Here is a tiny trained network, its code and every weight. The questions are about switching its units off for an input and a class, where a switched-off unit gives its printed mean instead of its output.

import numpy as np


def w(rows, s, z=0):
    codes = np.array(rows[::2]) - 128.0
    scale = np.full(codes.shape[1], s)
    scale[-1] = z or s
    return codes * scale


def norm(h):
    return h / np.sqrt((h * h).mean(-1, keepdims=True) + 1e-5)


def f(y):
    return np.maximum(y, 0)


def log_softmax(a):
    a = a - a.max(-1, keepdims=True)
    return a - np.log(np.exp(a).sum(-1, keepdims=True))


def net(x, mask):
    res = np.array(x, float).reshape(1, 8) / 4 @ E
    u = 0
    for l in range(4):
        y = f(norm(res) @ A[l][:, :-1].T + A[l][:, -1])
        res = res + np.where(mask[u : u + 5], y, B[l][:, -1]) @ B[l][:, :-1]
        u += 5
    return log_softmax(norm(res)[-1] @ U[:, :-1].T + U[:, -1])


A, B = {}, {}
E = w([
[24,124,152,132,111,135],'x0',
[117,120,69,98,176,251],'x1',
[139,157,254,63,186,117],'x2',
[143,127,165,174,113,125],'x3',
[91,195,125,60,243,81],'x4',
[194,128,159,49,86,176],'x5',
[173,47,106,161,193,167],'x6',
[93,1,157,71,130,123],'x7',
],0.0093)
A[0] = w([
[98,61,18,200,143,73,23],'0.n1',
[94,210,72,85,224,31,250],'0.n2',
[246,207,104,206,115,140,209],'0.n3',
[46,175,127,139,149,196,156],'0.n4',
[112,38,248,143,71,49,106],'0.n5',
],0.016,0.0023)
B[0] = w([
[78,26,68,153,149,189,226],'0.n1',
[95,237,154,65,167,73,248],'0.n2',
[198,193,49,135,172,91,226],'0.n3',
[93,121,247,151,97,184,184],'0.n4',
[180,176,169,135,165,8,227],'0.n5',
],0.016,0.012)
A[1] = w([
[175,115,144,77,224,207,198],'1.n1',
[101,101,171,44,2,74,69],'1.n2',
[83,176,116,194,165,179,183],'1.n3',
[47,191,57,174,9,95,55],'1.n4',
[142,108,120,151,193,89,4],'1.n5',
],0.016,0.0027)
B[1] = w([
[241,28,162,76,160,163,247],'1.n1',
[93,186,226,201,127,2,205],'1.n2',
[180,134,224,115,212,77,254],'1.n3',
[169,35,59,18,148,238,202],'1.n4',
[35,93,168,189,134,170,226],'1.n5',
],0.0098,0.0058)
A[2] = w([
[64,99,91,148,93,180,2],'2.n1',
[6,113,103,109,130,89,56],'2.n2',
[127,115,106,119,20,68,86],'2.n3',
[112,144,137,63,80,85,121],'2.n4',
[73,92,100,178,27,116,66],'2.n5',
],0.018,0.0027)
B[2] = w([
[157,106,132,73,112,17,207],'2.n1',
[166,168,184,147,194,246,244],'2.n2',
[113,155,121,92,233,117,177],'2.n3',
[121,113,161,99,116,69,255],'2.n4',
[133,83,59,171,118,43,176],'2.n5',
],0.014,0.0048)
A[3] = w([
[130,244,65,126,59,182,101],'3.n1',
[2,196,172,134,62,172,1],'3.n2',
[71,85,171,138,158,145,94],'3.n3',
[222,152,82,145,72,172,132],'3.n4',
[142,132,166,194,37,182,61],'3.n5',
],0.018,0.0022)
B[3] = w([
[192,35,180,43,186,103,197],'3.n1',
[97,209,59,160,58,185,210],'3.n2',
[201,110,157,164,104,185,254],'3.n3',
[83,151,152,6,111,152,239],'3.n4',
[218,103,159,118,75,69,145],'3.n5',
],0.016,0.005)
U = w([
[136,50,180,185,152,165,146],'0',
[44,132,100,146,102,139,21],'1',
[136,158,174,134,48,161,67],'2',
[48,188,189,162,108,194,118],'3',
[181,105,93,58,159,201,185],'4',
[115,49,27,182,127,125,121],'5',
[139,211,168,125,182,45,195],'6',
[6,119,88,118,76,139,2],'7',
],0.018,0.0075)

Each question gives the input, the list of numbers given to net, and the class t.
The units are the neurons (one row each of A and B). Each row of codes is followed by its name. A weight is (code - 128) times the scale printed after its matrix; where a second scale follows, it is the last column's (A, B and U).
mask holds one flag per neuron, layer by layer. A switched-off neuron (its flag False) gives its mean, the last column of its row in B, instead of its output. The means were averaged over made-up inputs and are rounded, as every weight is.
A unit's drop is (log p(t) with every unit on - log p(t) with that unit switched off) / (log p(t) with every unit on - log p(t) with every unit switched off).
The circuit of an input: a set's keep is (log p(t) with only the set's units on - log p(t) with every unit switched off) / (log p(t) with every unit on - log p(t) with every unit switched off). Starting from the 12 units with the biggest drops (on a tie, the unit counted first), units are removed one at a time, each time the one whose removal leaves the highest keep (on an exact tie, the one counted first), for as long as the keep stays at least 0.8.
units of the circuit, in order: the units of the circuit, biggest drop first
unit that matters most: the unit with the biggest drop
k most important neurons: the k neurons with the biggest drops, biggest first
top k neurons in layer l: the k neurons of layer l with the biggest drops, biggest first
drop of u: that unit's drop, to one decimal
input [-4,3,1,-6,-5,-8,5,-5], class 5: units of the circuit, in order -> [0.n1]
input [3,8,8,-6,-1,-3,3,3], class 0: units of the circuit, in order -> [0.n4 0.n2]
input [3,6,-3,-6,-7,5,-4,4], class 0: top 2 neurons in layer 0 -> [0.n2 0.n3]
input [6,-6,-8,4,5,-3,5,-5], class 4: units of the circuit, in order -> [0.n1 2.n2]
input [7,-3,-2,-3,2,6,8,-2], class 4: 2 most important neurons -> [0.n5 1.n1]
input [1,3,-6,8,-3,0,2,-1], class 4: 2 most important neurons -> [0.n3 0.n5]
input [-6,-3,-3,6,2,-1,2,2], class 5: units of the circuit, in order -> [0.n1 0.n2]
input [4,8,-4,-1,6,-3,-2,6], class 3: 4 most important neurons -> [0.n4 0.n3 0.n2 3.n2]
input [5,3,3,-7,2,-3,1,4], class 3: units of the circuit, in order -> [0.n4 0.n5]
input [7,5,-5,-7,-1,-7,0,8], class 0: top 2 neurons in layer 0 -> [0.n4 0.n3]
input [-5,-7,-7,7,-8,-4,-8,0], class 5: 2 most important neurons -> [0.n2 0.n1]
input [3,3,4,-5,7,-7,8,6], class 4: top 3 neurons in layer 0 -> [0.n5 0.n2 0.n3]
input [-3,6,8,2,5,6,4,-2], class 4: top 2 neurons in layer 1 -> [1.n1 1.n2]
input [2,6,-2,-2,2,-3,-7,-2], class 3: units of the circuit, in order -> [0.n4]
input [6,4,-3,-2,-6,-1,1,-7], class 4: 2 most important neurons -> [0.n3 1.n4]
input [0,2,-8,0,7,-6,6,-4], class 4: top 3 neurons in layer 0 -> [0.n1 0.n5 0.n2]
input [6,2,5,0,-3,8,3,-5], class 4: 3 most important neurons -> [0.n2 1.n1 0.n5]
input [3,8,6,0,-8,6,1,2], class 0: 2 most important neurons -> [0.n3 1.n2]
input [-3,-1,-7,-1,4,4,2,-4], class 4: top 2 neurons in layer 0 -> [0.n5 0.n1]
input [8,-6,2,-8,-3,-6,6,1], class 0: unit that matters most -> 0.n1
input [2,0,-5,4,-7,-4,-1,6], class 5: 2 most important neurons -> [2.n5 0.n2]
input [3,8,7,4,-7,-2,-1,-1], class 2: top 2 neurons in layer 3 -> [3.n5 3.n2]
input [-1,1,-5,5,0,4,7,-8], class 4: top 2 neurons in layer 0 -> [0.n5 0.n2]
input [3,5,-5,-7,-6,-5,1,-3], class 5: top 2 neurons in layer 0 -> [0.n1 0.n2]
input [5,-7,-4,-1,-8,2,8,-2], class 5: top 2 neurons in layer 0 -> [0.n1 0.n2]
input [2,-5,-4,7,-2,0,4,-3], class 5: 2 most important neurons -> [0.n1 0.n2]
input [-1,4,-1,7,-4,-2,4,-4], class 4: most important neuron -> [3.n4]
input [-8,-5,-7,-7,2,-4,7,-5], class 5: drop of 0.n1 -> 0.7
